In the rows, zero is written as 128.
Known rows:
tosan: 109	131	123	140	139	100	119	128	156	93	94	90	109	125	137	156	94	91	100	132	130	100	106	117	126	153	128	116	152	135	162	118	104	100	119	162	103	141	109	153	140	152
naba: 103	132	127	153	161	100	127	144	173	96	99	106	104	124	130	125	106	94	107	137	126	103	125	125	128	148	121	111	148	153	154	115	105	100	125	168	101	131	112	148	155	156
buvos: 127	140	143	160	156	124	155	125	134	104	101	105	73	118	116	112	94	100	129	128	158	111	130	112	133	153	152	140	171	119	170	99	93	110	108	165	97	95	97	142	140	156
drotral: 104	129	145	158	143	113	146	120	144	102	95	105	86	125	123	112	100	101	139	120	151	100	120	111	137	148	160	115	167	119	172	105	91	102	116	155	103	107	104	154	128	152
grure: 106	142	132	137	147	96	107	171	102	109	158	107	153	132	134	91	127	118	166	149	123	108	114	126	139	117	109	87	129	135	164	110	129	151	120	149	60	85	123	149	153	130
ketrizun: 100	146	122	142	143	102	119	132	127	110	138	103	120	124	139	98	106	118	146	152	149	101	96	118	137	131	119	101	135	121	173	105	104	136	114	154	67	93	111	146	132	136
skotrem: 108	139	131	139	132	100	123	139	114	113	151	110	136	128	133	101	111	123	161	145	134	107	95	113	151	136	109	101	125	123	189	113	108	143	104	146	64	85	117	150	130	132
gisas: 106	137	131	146	149	95	104	152	139	90	101	83	143	129	140	113	108	98	131	133	137	103	121	143	124	120	127	79	149	118	135	93	105	124	126	168	96	111	122	148	145	120
vafla: 104	136	127	146	143	95	107	148	146	89	103	84	144	130	140	116	108	96	129	131	139	104	112	138	130	122	129	76	145	121	137	93	102	124	125	163	99	112	122	149	142	119
gidro: 109	134	128	134	138	89	97	149	123	93	106	76	142	130	143	138	107	89	124	133	129	103	113	126	119	124	130	86	151	117	140	103	112	123	128	158	94	123	117	152	145	132
vovis: 122	141	139	158	148	120	147	117	141	99	100	99	86	118	121	117	90	100	129	128	162	108	120	113	134	152	147	129	167	117	172	92	87	111	106	164	100	96	102	142	133	146
delir: 106	133	129	148	146	97	117	142	151	91	103	94	131	128	135	118	106	99	129	136	139	102	109	131	132	134	124	90	147	125	146	97	101	118	119	165	102	113	115	144	142	124
stadri: 88	132	125	142	138	94	123	128	117	114	131	106	111	131	137	92	111	110	158	144	143	95	93	106	138	126	135	98	141	122	178	109	109	128	128	147	78	106	108	171	127	135
pigor: 111	142	133	154	159	107	132	139	155	99	110	107	101	125	123	112	108	100	121	137	139	103	115	118	128	145	134	115	150	132	160	104	99	108	114	161	96	113	106	145	148	151
rofli: 103	137	127	149	144	103	126	130	167	96	106	105	111	125	130	118	103	105	115	136	140	99	100	117	132	148	123	100	139	129	166	102	94	111	112	165	99	115	108	146	138	142
pagil: 89	131	133	138	140	98	127	133	128	110	132	112	119	135	135	98	114	113	167	138	152	92	91	114	142	129	135	87	144	123	166	109	107	124	122	142	78	109	112	155	123	131
klotrak: 106	135	122	144	144	92	114	140	139	90	102	87	128	127	136	113	103	92	129	136	130	105	112	125	125	128	127	89	144	125	149	92	104	124	125	162	105	117	117	159	144	117

Facts:
badi gaklin:a didor:i flumon:nupokler
bedun gaklin:d didor:e
berin gaklin:a notris:luklik didor:f flumon:sada
betrin gaklin:b didor:g flumon:steki foflar tasasos klogrin
bibi gaklin:a notris:bokota kidram drabo didor:h
biklo gaklin:b didor:i
bobu gaklin:c didor:i
bokota gaklin:a didor:e
botuk gaklin:b didor:f
brapos gaklin:c didor:f
brefle gaklin:a didor:f flumon:sturik skela draven stulam
brero gaklin:b didor:h flumon:skotrem
bripla gaklin:d didor:g
britos gaklin:a didor:g
brivis gaklin:b didor:h
brostor gaklin:a didor:g flumon:brapos kluflen
brozen gaklin:b didor:h
brufla gaklin:b didor:f
brunu gaklin:a didor:e flumon:dabrir nodren deskobur
bufodres gaklin:c notris:sterin traplek kebogru didor:i
buli gaklin:a didor:e
buvos gaklin:a didor:e
dabrir gaklin:c notris:lefas kuflen zurin kuriser fotruk didor:i
dadru gaklin:b didor:g
dama gaklin:a didor:f
datol gaklin:c didor:g
deflim gaklin:a didor:f flumon:grelezis
degrogrer gaklin:b notris:brero lefu vekleba didor:h
delir gaklin:a notris:neme didor:e
deskobur gaklin:b didor:e
diski gaklin:d didor:e
doke gaklin:a didor:e flumon:nubos droki gretri
doplolo gaklin:a didor:g
drabo gaklin:c didor:i
drafuder gaklin:a didor:e flumon:biklo klogrin flutuk
dranik gaklin:b notris:bokota pubor fivi fladul fuze didor:e
draven gaklin:d didor:g
dreklotrok gaklin:a notris:kuriser didor:i flumon:gupal naba pasen
driloso gaklin:a didor:g
droki gaklin:a didor:e
drotral gaklin:a didor:e flumon:flados
dugon gaklin:b didor:i
dugrel gaklin:a didor:f
fakel gaklin:d didor:g
favi gaklin:d didor:h
fivi gaklin:b didor:h flumon:stifere
flados gaklin:a didor:i
fladul gaklin:b didor:f flumon:grigrur nustuper degrogrer
flaflazis gaklin:a didor:f
flaflutam gaklin:a notris:bokota didor:e flumon:punul bibi
flazam gaklin:c didor:e
flebam gaklin:c notris:lusun flenol didor:h
flenol gaklin:d didor:e
fleskeskar gaklin:b didor:e
flibres gaklin:d didor:e
flikle gaklin:a notris:zurin sturik stono didor:e
flonak gaklin:a notris:stisipli gupal buvos drotral tisku bedun didor:f flumon:kolo flaflazis tasasos fumur
flutuk gaklin:d didor:i
foflar gaklin:a didor:g
fotruk gaklin:b didor:f
fuflan gaklin:a notris:stisipli flados tisku lusun kagran klogrin vigrabra didor:g
fumur gaklin:a didor:e
fuplu gaklin:a notris:kopavum stetran traki didor:f
fuze gaklin:c didor:e flumon:fuflan droki mastaska
gagri gaklin:b didor:h
galunuk gaklin:a didor:h
gamik gaklin:d notris:sivum nodren didor:i
gastatru gaklin:a didor:e flumon:stifere kidram klotron stono trusok
getri gaklin:c notris:ladrava betrin gidusi vetu skebu didor:h flumon:stutudral golel diski
gidro gaklin:a notris:tora rofli vofle stigrik didor:f
gidusi gaklin:b didor:g
gigral gaklin:b didor:i
gisas gaklin:a notris:tora gostil zirom pubor brozen didor:e
gizestul gaklin:a notris:dugon klama brivis flenol mudren didor:e
gogrur gaklin:a didor:e
golel gaklin:a didor:f
gostil gaklin:c didor:f flumon:favi bufodres
grekon gaklin:a didor:h flumon:traplek roristin buvos
grelezis gaklin:b didor:e
gretri gaklin:a didor:i
grezes gaklin:a didor:e flumon:gretri lovel
gribin gaklin:a didor:f flumon:flenol gagri
grigrur gaklin:d notris:gigral buvos gribin nupokler tasasos dugrel biklo stubrum mufluplel grotol didor:e
grosten gaklin:b didor:i
grotol gaklin:d didor:h
grure gaklin:d notris:zeko zesa kidram diski didor:e
gruvin gaklin:d notris:grezes flibres deskobur didor:g
gruzel gaklin:a notris:kopavum klele stifere gagri didor:i flumon:meflim
guflo gaklin:a notris:skikles zirom vaska didor:h
gupal gaklin:a didor:e
kagran gaklin:b didor:i flumon:klele steki tisku doplolo
kavur gaklin:a notris:suner didor:h
kebogru gaklin:b didor:e flumon:kloperen vetu
ketrizun gaklin:c didor:e
kidram gaklin:c didor:e
klama gaklin:a didor:i flumon:tristi
klebor gaklin:a didor:f flumon:stupes trusok vaska
klele gaklin:a didor:f
klenestum gaklin:b didor:i
klidrigrin gaklin:c didor:i
klogrin gaklin:a didor:f
klogrinuk gaklin:b didor:i
kloperen gaklin:a didor:e
klotrak gaklin:a notris:zoflon dadru didor:g
klotron gaklin:c notris:stupes bripla didor:e
kluflen gaklin:b didor:g
kluples gaklin:c didor:e
klustan gaklin:a notris:botuk mudren vetu didor:e
kolo gaklin:a notris:steki brivis deflim kidram badi didor:f
kopavum gaklin:d didor:g
kuflen gaklin:b didor:e flumon:nebrun loflek vaska
kuriser gaklin:d didor:h flumon:buli stulam
ladrava gaklin:b didor:e flumon:favi stono
lagras gaklin:a didor:e
lefas gaklin:b didor:i
lefu gaklin:b didor:h flumon:kluples nebrun dadru
leskim gaklin:a didor:e
lofla gaklin:b didor:i
loflek gaklin:c didor:e
lovel gaklin:d didor:e
luklik gaklin:b didor:g flumon:puflek leskim
lusun gaklin:a didor:g
mastaska gaklin:c didor:e
meflim gaklin:b didor:f
monur gaklin:c notris:brero klele nubos vovis didor:g flumon:botuk lagras lovel grotol fumur brozen
mudren gaklin:b didor:e flumon:neki gogrur leskim delir pubor
mufluplel gaklin:a didor:e
naba gaklin:b didor:e
nafla gaklin:b didor:f flumon:zaflazol fleskeskar sustu tasasos
nebrun gaklin:c notris:meflim badi serigil didor:h
neki gaklin:b didor:h
neme gaklin:d didor:e flumon:foflar zaflazol ketrizun
nilukos gaklin:c didor:g
nodren gaklin:c didor:g
noka gaklin:a didor:i flumon:steki punul kidram
nubos gaklin:a didor:i
nubren gaklin:b didor:h
nupokler gaklin:a didor:g
nustuper gaklin:b notris:rebrur grotol didor:e
pagil gaklin:c didor:e flumon:klogrinuk sivum nebrun skebu
paklom gaklin:c didor:e flumon:vovis delir botuk tolo lofla
paplim gaklin:a notris:flenol nupokler fivi klebor draven didor:f
pasen gaklin:b notris:flazam fivi loflek didor:e
peken gaklin:b didor:f
pigor gaklin:a didor:e
plasabrus gaklin:b notris:betrin tekuru didor:e flumon:klogrinuk galunuk
plavitus gaklin:a notris:grosten bobu skadru didor:f flumon:kloperen stigrik klustan
ploklum gaklin:c notris:neki roristin buvos klenestum vovis skebu klogrin didor:i
ponar gaklin:c notris:zirom peken didor:h
pone gaklin:d didor:e
pubor gaklin:a didor:f
puflek gaklin:a notris:pigor botuk betrin didor:g
punul gaklin:c didor:f
rafer gaklin:c didor:g flumon:botuk vaska
ravodros gaklin:b didor:e flumon:traplek flados fakel
rebrur gaklin:a didor:f
rekim gaklin:c notris:drafuder peken didor:g
ribin gaklin:d didor:g flumon:dugon bobu
riruk gaklin:a notris:fakel peken klidrigrin didor:h
ritror gaklin:d didor:g flumon:kopavum fleskeskar
rofli gaklin:a didor:e
rogor gaklin:d didor:g flumon:stubrum
roristin gaklin:b didor:g
sabo gaklin:d didor:f
sada gaklin:b notris:kluples kidram naba didor:h
serigil gaklin:b didor:i flumon:grelezis kidram
sivum gaklin:c didor:e
skadru gaklin:c didor:i
skebu gaklin:b didor:e
skela gaklin:b didor:e
skelal gaklin:a notris:klele gogrur fotruk datol didor:g
skikles gaklin:d didor:i flumon:kavur golel gretri dadru nubren draven
skomir gaklin:c notris:dugon pone didor:h
skotrem gaklin:d didor:e
skubrar gaklin:b didor:i flumon:ploklum gupal nupokler grotol kluflen
stadri gaklin:c didor:g flumon:diski
steki gaklin:b didor:e
sterin gaklin:b didor:i
stetran gaklin:c didor:f flumon:nilukos
stifere gaklin:c didor:h
stigrik gaklin:c didor:e
stisipli gaklin:a didor:i flumon:sterin
stobok gaklin:c didor:g flumon:dama mastaska tezes stulam driloso
stono gaklin:d didor:e
stubrum gaklin:d didor:e
stulam gaklin:c didor:h
stupes gaklin:b didor:e
sturik gaklin:a didor:h
stutudral gaklin:a didor:i
suner gaklin:b didor:f flumon:buvos foflar bokota datol gidro
sustu gaklin:d notris:fivi skubrar didor:f
taplidro gaklin:a didor:e flumon:kopavum vofle
tasasos gaklin:b didor:h
tekuru gaklin:b didor:h flumon:britos skela
temetok gaklin:d didor:e flumon:grure nubos sabo mastaska datol guflo
teplo gaklin:a notris:klenestum kloperen vekleba nilukos didor:f
tezes gaklin:b didor:e
tisku gaklin:a didor:e
tolo gaklin:b notris:drotral stifere brozen didor:e
tora gaklin:a didor:h flumon:buli foflar sturik golel
tosan gaklin:b didor:f
traki gaklin:d didor:g
traplek gaklin:c didor:e
tristi gaklin:b didor:f
trusok gaklin:a didor:f
tuno gaklin:a notris:klenestum dama drabo skebu didor:g
vafla gaklin:a notris:grekon tosan klogrinuk taplidro didor:e
vaska gaklin:b didor:i
vebunin gaklin:c didor:g
vekleba gaklin:b didor:g
vemel gaklin:a notris:lagras didor:e flumon:dadru naba tristi driloso
vetu gaklin:d didor:f
vigrabra gaklin:a didor:h flumon:zurin sivum
viklur gaklin:d didor:h flumon:vebunin gizestul
vimol gaklin:c didor:h flumon:teplo kolo foflar mastaska vovis pubor lagras bripla traki
vofle gaklin:c didor:g
vovis gaklin:a didor:e
zaflazol gaklin:a didor:e
zami gaklin:b notris:traplek zimel suner mufluplel didor:e flumon:tuno gidro mufluplel
zeko gaklin:a didor:g flumon:grelezis brufla grotol
zesa gaklin:b didor:g flumon:tristi
zimel gaklin:c didor:e
zirom gaklin:a didor:i flumon:tristi
zoflon gaklin:a didor:e
zurin gaklin:a didor:g

Rows:
No name comes twice in this set of rows, the named rows included.
109	130	126	144	139	100	112	136	146	93	90	84	119	122	134	154	95	93	106	129	129	100	112	120	126	140	133	105	151	139	152	112	107	104	122	159	101	140	117	155	143	141 : brufla
79	117	148	152	134	91	148	103	162	97	123	103	99	104	132	114	118	86	126	135	123	87	134	106	138	150	126	136	130	121	180	96	86	96	136	162	113	139	124	159	126	167 : zirom
99	121	139	151	139	100	127	128	139	104	92	96	85	126	138	147	96	89	112	119	129	95	116	109	125	147	160	123	166	133	166	127	107	100	131	166	98	129	102	167	139	176 : suner
111	125	126	161	137	117	140	112	172	90	88	92	100	128	139	133	82	96	121	125	153	106	119	126	141	149	130	112	161	129	164	97	84	108	112	172	108	109	116	148	131	134 : gagri
123	140	145	142	145	107	112	168	64	107	148	88	145	127	126	93	113	115	188	136	145	121	135	136	144	110	132	97	156	115	158	95	120	160	119	150	63	71	130	146	150	117 : grigrur
106	137	129	140	124	105	121	140	105	111	154	115	131	126	134	110	110	118	157	145	135	105	92	106	148	136	108	102	121	125	192	103	113	146	112	151	72	88	121	150	134	131 : flutuk
104	132	128	147	137	99	110	136	146	86	96	78	143	128	142	118	100	98	132	130	143	103	110	137	133	131	129	81	147	113	148	88	95	125	118	168	100	110	120	149	135	113 : flikle
106	137	115	148	128	104	136	109	159	92	98	99	100	124	132	119	88	97	115	135	144	100	93	100	136	154	131	110	141	120	177	96	84	110	109	159	106	116	103	152	125	126 : zurin
113	133	132	155	150	109	122	138	152	92	106	95	122	134	134	110	105	97	139	129	150	107	126	131	129	127	125	100	156	124	149	91	103	119	123	168	103	101	118	145	143	130 : kavur
98	135	126	164	147	122	114	144	164	87	81	85	126	116	122	132	97	106	114	134	130	100	126	136	140	135	134	105	139	139	163	103	98	102	116	160	101	130	120	154	142	134 : grelezis
116	149	131	143	149	104	135	145	102	118	157	125	101	131	119	95	119	113	161	152	128	114	110	96	140	140	117	129	136	139	195	115	119	140	113	145	69	87	106	156	148	146 : draven

The same nodes again, as new rows of numbers:
Known rows:
skelal: 110	164	160	138	150	142	122	133	95	139	126	136	130	153	138	130	155	141	151	142	157	153	107	135	127	100
neme: 108	114	139	131	123	163	114	156	115	129	119	128	134	140	162	116	163	146	120	145	165	111	87	165	123	94
nupokler: 140	136	137	93	143	149	137	155	125	153	112	116	128	146	136	121	170	133	142	138	163	127	110	147	105	71
traki: 110	137	134	116	151	165	118	137	120	143	118	131	120	152	143	124	160	144	140	133	152	133	119	159	123	87
vekleba: 105	136	140	106	143	150	129	144	111	144	87	121	103	149	128	117	172	151	140	129	141	125	113	167	109	82
grosten: 98	138	134	106	133	140	129	136	107	138	94	109	105	155	145	120	166	144	122	127	152	124	112	173	110	87
sada: 103	150	121	133	143	113	146	143	82	135	105	112	98	148	137	121	130	142	126	140	160	139	104	147	89	78
zesa: 98	125	130	139	147	151	151	159	150	151	112	117	96	149	135	119	173	179	99	150	159	116	82	160	75	85
tosan: 95	134	138	108	129	139	130	144	99	139	96	116	103	153	138	121	170	148	123	130	148	131	110	174	108	88
brivis: 111	126	105	98	141	127	141	155	108	143	89	100	97	150	144	124	155	141	121	137	162	126	109	169	84	73
ploklum: 137	163	153	142	131	122	159	140	78	148	124	97	132	145	104	90	146	134	154	128	114	128	78	121	116	84
tuno: 131	156	155	132	144	132	142	145	99	143	124	131	121	145	133	122	147	128	144	142	163	140	103	118	110	80
grigrur: 120	165	167	131	121	143	156	149	82	140	136	135	119	144	130	100	122	133	147	131	155	123	94	117	130	68
nubren: 97	142	127	116	147	128	130	142	96	143	97	113	103	149	133	125	147	146	130	141	151	138	105	162	98	86
tolo: 97	157	167	126	116	137	137	139	79	132	104	119	103	149	132	109	152	148	132	128	141	131	99	154	120	89
fuflan: 132	167	162	131	143	133	142	147	95	143	123	136	125	142	126	116	143	130	161	141	159	146	96	114	114	73
kloperen: 121	145	157	96	125	151	128	148	111	146	124	113	134	149	142	123	177	133	139	134	162	127	105	155	127	82

Rows:
No name comes twice in this set of rows, the named rows included.
101	119	121	124	153	160	100	154	125	148	110	125	135	145	155	126	148	164	137	161	159	137	86	174	123	94 : kuriser
112	161	139	158	132	126	132	124	77	134	127	98	134	146	123	111	156	144	137	126	117	145	91	146	121	110 : dabrir
123	153	126	128	148	114	144	144	90	146	133	120	126	141	146	129	137	129	137	144	180	148	103	135	94	79 : bibi
116	103	127	130	139	150	122	166	125	131	74	128	117	141	143	117	170	150	124	149	153	104	88	167	92	82 : betrin
131	141	114	143	144	108	151	144	79	146	124	84	130	145	123	108	145	136	137	136	131	144	95	140	93	91 : skomir
87	135	146	104	136	151	113	144	100	144	93	114	110	154	134	125	176	156	130	132	140	128	112	181	121	98 : fotruk
134	108	126	139	108	136	143	154	99	137	110	86	141	148	143	104	181	151	117	138	130	124	79	167	101	95 : fuze
108	160	157	130	133	136	126	140	88	143	132	127	129	148	140	127	156	137	142	138	164	148	102	139	123	97 : fuplu
116	163	162	128	131	133	135	149	87	145	131	127	127	144	134	122	153	132	148	138	161	144	96	127	122	85 : teplo
118	140	137	124	138	149	150	164	155	160	143	107	125	146	147	120	178	157	107	152	181	120	74	153	80	81 : klama
120	136	147	131	134	144	128	139	107	139	116	135	155	146	150	128	170	152	127	151	173	112	84	154	111	105 : noka
95	125	128	105	128	142	124	147	105	140	95	106	103	152	146	124	179	147	115	128	149	125	119	179	110	90 : peken
124	126	130	92	120	161	141	159	121	143	123	108	120	147	152	110	164	134	127	126	167	111	112	158	120	66 : flenol
112	148	150	101	141	152	115	145	116	149	117	116	137	150	141	125	173	135	147	139	157	134	103	154	125	87 : nubos
120	135	133	137	152	143	106	160	110	131	118	126	127	135	149	134	175	121	139	140	169	136	104	143	111	89 : foflar

